Here is a tiny trained network, its code and every weight. The questions are about switching its units off for an input and a class, where a switched-off unit gives its printed mean instead of its output.

import numpy as np


def w(rows, s, z=0):
    codes = np.array(rows[::2]) - 128.0
    scale = np.full(codes.shape[1], s)
    scale[-1] = z or s
    return codes * scale


def f(y):
    return np.maximum(y, 0)


def log_softmax(a):
    a = a - a.max(-1, keepdims=True)
    return a - np.log(np.exp(a).sum(-1, keepdims=True))


def net(x, mask):
    res = np.array(x, float).reshape(1, 8) / 4 @ E
    y = f(res @ A[0][:, :-1].T + A[0][:, -1])
    res = res + np.where(mask, y, B[0][:, -1]) @ B[0][:, :-1]
    return log_softmax(res[-1] @ U[:, :-1].T + U[:, -1])


A, B = {}, {}
E = w([
[146,101,61,125,215,254,99,112],'x0',
[125,129,120,124,120,124,128,119],'x1',
[127,130,137,134,140,123,131,134],'x2',
[160,243,73,37,139,137,183,193],'x3',
[135,123,118,121,118,128,125,122],'x4',
[134,127,133,130,133,135,127,131],'x5',
[189,158,194,50,155,101,91,18],'x6',
[78,207,101,134,129,105,10,147],'x7',
],0.0079)
A[0] = w([
[142,68,132,129,122,147,254,144,3],'N0',
[66,104,50,216,94,134,170,224,94],'N1',
[133,155,195,139,50,55,148,166,252],'N2',
[140,180,72,50,146,144,211,170,97],'N3',
[107,13,168,179,120,143,93,94,64],'N4',
[62,169,73,147,116,101,19,176,105],'N5',
],0.008,0.0027)
B[0] = w([
[77,132,238,13,81,143,200,136,207],'N0',
[152,189,70,134,231,134,155,2,246],'N1',
[221,37,82,125,156,215,37,123,255],'N2',
[109,152,87,160,131,55,48,209,234],'N3',
[69,165,76,156,75,29,90,192,232],'N4',
[64,126,204,56,21,174,215,86,229],'N5',
],0.0083,0.0074)
U = w([
[50,131,223,51,60,141,204,125,25],'0',
[76,141,89,176,108,2,100,224,62],'1',
[159,152,127,144,179,95,144,23,107],'2',
[123,119,147,160,122,149,139,146,254],'3',
[121,107,134,150,121,154,127,149,199],'4',
[153,69,102,170,136,223,97,152,119],'5',
],0.0094,0.0048)

Each question gives the input, the list of numbers given to net, and the class t.
The units are the neurons (one row each of A and B). Each row of codes is followed by its name. A weight is (code - 128) times the scale printed after its matrix; where a second scale follows, it is the last column's (A, B and U).
mask holds one flag per neuron, in row order. A switched-off neuron (its flag False) gives its mean, the last column of its row in B, instead of its output. The means were averaged over made-up inputs and are rounded, as every weight is.
A unit's drop is (log p(t) with every unit on - log p(t) with that unit switched off) / (log p(t) with every unit on - log p(t) with every unit switched off).
The circuit of an input: a set's keep is (log p(t) with only the set's units on - log p(t) with every unit switched off) / (log p(t) with every unit on - log p(t) with every unit switched off). Starting from all 6 units, units are removed one at a time, each time the one whose removal leaves the highest keep (on an exact tie, the one counted first), for as long as the keep stays at least 0.8.
circuit, biggest first: the units of the circuit, biggest drop first
k most important neurons: the k neurons with the biggest drops, biggest first
drop when u is switched off: that unit's drop, to one decimal
input [5,-6,0,-7,1,-1,-5,6], class 1: 3 most important neurons : (N4, N2, N0)
input [-8,-6,-1,4,3,-3,-8,-5], class 2: circuit, biggest first : (N1)
input [4,5,3,7,-7,-2,-6,-1], class 1: 3 most important neurons : (N3, N2, N5)
input [5,-2,-7,6,-6,7,7,7], class 0: 4 most important neurons : (N5, N2, N1, N4)
input [-7,6,-8,-8,-4,-1,8,-4], class 1: 2 most important neurons : (N4, N1)
input [3,-7,0,-7,2,-2,-7,-1], class 1: 3 most important neurons : (N4, N2, N5)
input [5,-3,2,8,-2,0,8,-1], class 1: 3 most important neurons : (N3, N1, N2)
input [-7,-8,7,-3,0,-7,5,-7], class 3: 3 most important neurons : (N2, N5, N1)
input [5,-4,-5,-6,8,0,-6,-7], class 0: 3 most important neurons : (N0, N2, N3)
input [0,-1,0,2,-4,3,-8,-6], class 2: 2 most important neurons : (N1, N5)
input [-8,7,4,-1,6,4,5,0], class 5: 2 most important neurons : (N2, N1)
input [7,2,7,-1,6,-5,5,7], class 0: circuit, biggest first : (N5, N2)
input [-3,3,1,5,0,-5,0,5], class 0: drop when N1 is switched off : 0.2
input [0,-5,0,-6,-8,6,1,-6], class 0: circuit, biggest first : (N0)
input [0,0,-7,-7,5,5,-4,1], class 1: drop when N4 is switched off : 1.5
input [-8,-7,-6,-3,-2,-1,7,-2], class 5: drop when N2 is switched off : 0.6
